Below are the code and all the weights of a small trained network. Each question names an input and a class and asks about switching units off, where a switched-off unit gives its printed mean instead of its output.

import numpy as np


def w(rows, s, z=0):
    codes = np.array(rows[::2]) - 128.0
    scale = np.full(codes.shape[1], s)
    scale[-1] = z or s
    return codes * scale


def norm(h):
    return h / np.sqrt((h * h).mean(-1, keepdims=True) + 1e-5)


def f(y):
    return np.maximum(y, 0)


def log_softmax(a):
    a = a - a.max(-1, keepdims=True)
    return a - np.log(np.exp(a).sum(-1, keepdims=True))


def net(x, mask):
    res = np.array(x, float).reshape(1, 6) / 4 @ E
    u = 0
    for l in range(4):
        y = f(norm(res) @ A[l][:, :-1].T + A[l][:, -1])
        res = res + np.where(mask[u : u + 6], y, B[l][:, -1]) @ B[l][:, :-1]
        u += 6
    return log_softmax(norm(res)[-1] @ U[:, :-1].T + U[:, -1])


A, B = {}, {}
E = w([
[3,109,149,84],'x0',
[165,221,193,174],'x1',
[183,113,170,188],'x2',
[141,119,122,114],'x3',
[113,121,162,23],'x4',
[60,195,108,173],'x5',
],0.0054)
A[0] = w([
[120,187,186,132,106],'0.n0',
[152,110,141,121,51],'0.n1',
[114,209,42,91,71],'0.n2',
[101,246,183,229,133],'0.n3',
[145,155,3,113,3],'0.n4',
[138,54,172,39,112],'0.n5',
],0.0062,0.0023)
B[0] = w([
[85,115,131,75,176],'0.n0',
[110,120,109,82,134],'0.n1',
[109,73,77,195,157],'0.n2',
[120,2,216,123,254],'0.n3',
[115,121,81,149,150],'0.n4',
[186,143,140,64,205],'0.n5',
],0.008,0.0046)
A[1] = w([
[142,150,167,178,193],'1.n0',
[173,68,176,111,251],'1.n1',
[144,133,171,111,208],'1.n2',
[157,64,126,143,121],'1.n3',
[8,154,134,95,117],'1.n4',
[124,186,27,153,61],'1.n5',
],0.012,0.0015)
B[1] = w([
[220,69,54,1,174],'1.n0',
[139,155,88,37,254],'1.n1',
[124,251,116,126,180],'1.n2',
[96,90,52,223,198],'1.n3',
[152,67,223,84,182],'1.n4',
[22,208,98,183,147],'1.n5',
],0.0066,0.0085)
A[2] = w([
[155,100,226,212,208],'2.n0',
[47,122,139,50,211],'2.n1',
[109,218,1,119,198],'2.n2',
[249,79,25,41,120],'2.n3',
[254,150,21,225,253],'2.n4',
[39,91,120,123,3],'2.n5',
],0.0057,0.0014)
B[2] = w([
[133,72,117,2,147],'2.n0',
[153,105,204,127,190],'2.n1',
[41,185,184,128,170],'2.n2',
[97,44,90,88,253],'2.n3',
[103,111,54,98,208],'2.n4',
[124,219,169,158,147],'2.n5',
],0.007,0.0071)
A[3] = w([
[103,77,163,126,108],'3.n0',
[152,180,122,137,12],'3.n1',
[9,81,61,101,105],'3.n2',
[138,119,253,98,121],'3.n3',
[57,113,236,57,182],'3.n4',
[157,104,127,146,6],'3.n5',
],0.0071,0.0016)
B[3] = w([
[133,2,151,175,172],'3.n0',
[148,150,152,111,128],'3.n1',
[50,200,130,161,231],'3.n2',
[116,189,108,162,206],'3.n3',
[164,96,225,196,255],'3.n4',
[176,88,138,84,130],'3.n5',
],0.0071,0.0061)
U = w([
[57,164,89,241,127],'0',
[182,238,159,144,3],'1',
[170,74,31,107,187],'2',
[103,85,248,170,156],'3',
],0.012,0.0039)

Each question gives the input, the list of numbers given to net, and the class t.
The units are the neurons (one row each of A and B). Each row of codes is followed by its name. A weight is (code - 128) times the scale printed after its matrix; where a second scale follows, it is the last column's (A, B and U).
mask holds one flag per neuron, layer by layer. A switched-off neuron (its flag False) gives its mean, the last column of its row in B, instead of its output. The means were averaged over made-up inputs and are rounded, as every weight is.
A unit's drop is (log p(t) with every unit on - log p(t) with that unit switched off) / (log p(t) with every unit on - log p(t) with every unit switched off).
The circuit of an input: a set's keep is (log p(t) with only the set's units on - log p(t) with every unit switched off) / (log p(t) with every unit on - log p(t) with every unit switched off). Starting from the 12 units with the biggest drops (on a tie, the unit counted first), units are removed one at a time, each time the one whose removal leaves the highest keep (on an exact tie, the one counted first), for as long as the keep stays at least 0.8.
units of the circuit, in order: the units of the circuit, biggest drop first
unit that matters most: the unit with the biggest drop
top k neurons: the k neurons with the biggest drops, biggest first
drop when u is switched off: that unit's drop, to one decimal
input [4,-5,-2,7,-2,-2], class 3: units of the circuit, in order : 1.n0; 2.n4; 2.n1
input [-1,-4,-7,-8,5,2], class 3: unit that matters most : 1.n4
input [2,6,2,2,7,-1], class 1: units of the circuit, in order : 1.n2; 2.n3
input [1,-7,-6,-1,-8,-7], class 0: units of the circuit, in order : 0.n3; 3.n2; 1.n0; 2.n2
input [5,-5,3,6,-8,8], class 3: units of the circuit, in order : 1.n4; 2.n4
input [-7,-8,0,-4,-3,-1], class 0: top 2 neurons : 0.n3; 1.n5
input [1,0,3,-5,7,-2], class 1: top 3 neurons : 0.n3; 1.n2; 0.n5
input [-5,3,6,-6,8,-1], class 1: top 2 neurons : 1.n2; 0.n2
input [-7,-5,-1,6,1,2], class 0: top 2 neurons : 0.n3; 1.n5
input [-2,-6,-6,8,8,3], class 3: drop when 1.n0 is switched off : 0.4
input [-4,3,0,-8,-8,7], class 2: drop when 0.n3 is switched off : 0.7
input [-2,4,-7,-6,-5,4], class 3: drop when 0.n3 is switched off : 0.6
input [1,1,5,-6,-4,7], class 3: drop when 3.n4 is switched off : 0.0
input [-3,6,-3,2,-1,-2], class 2: unit that matters most : 1.n0
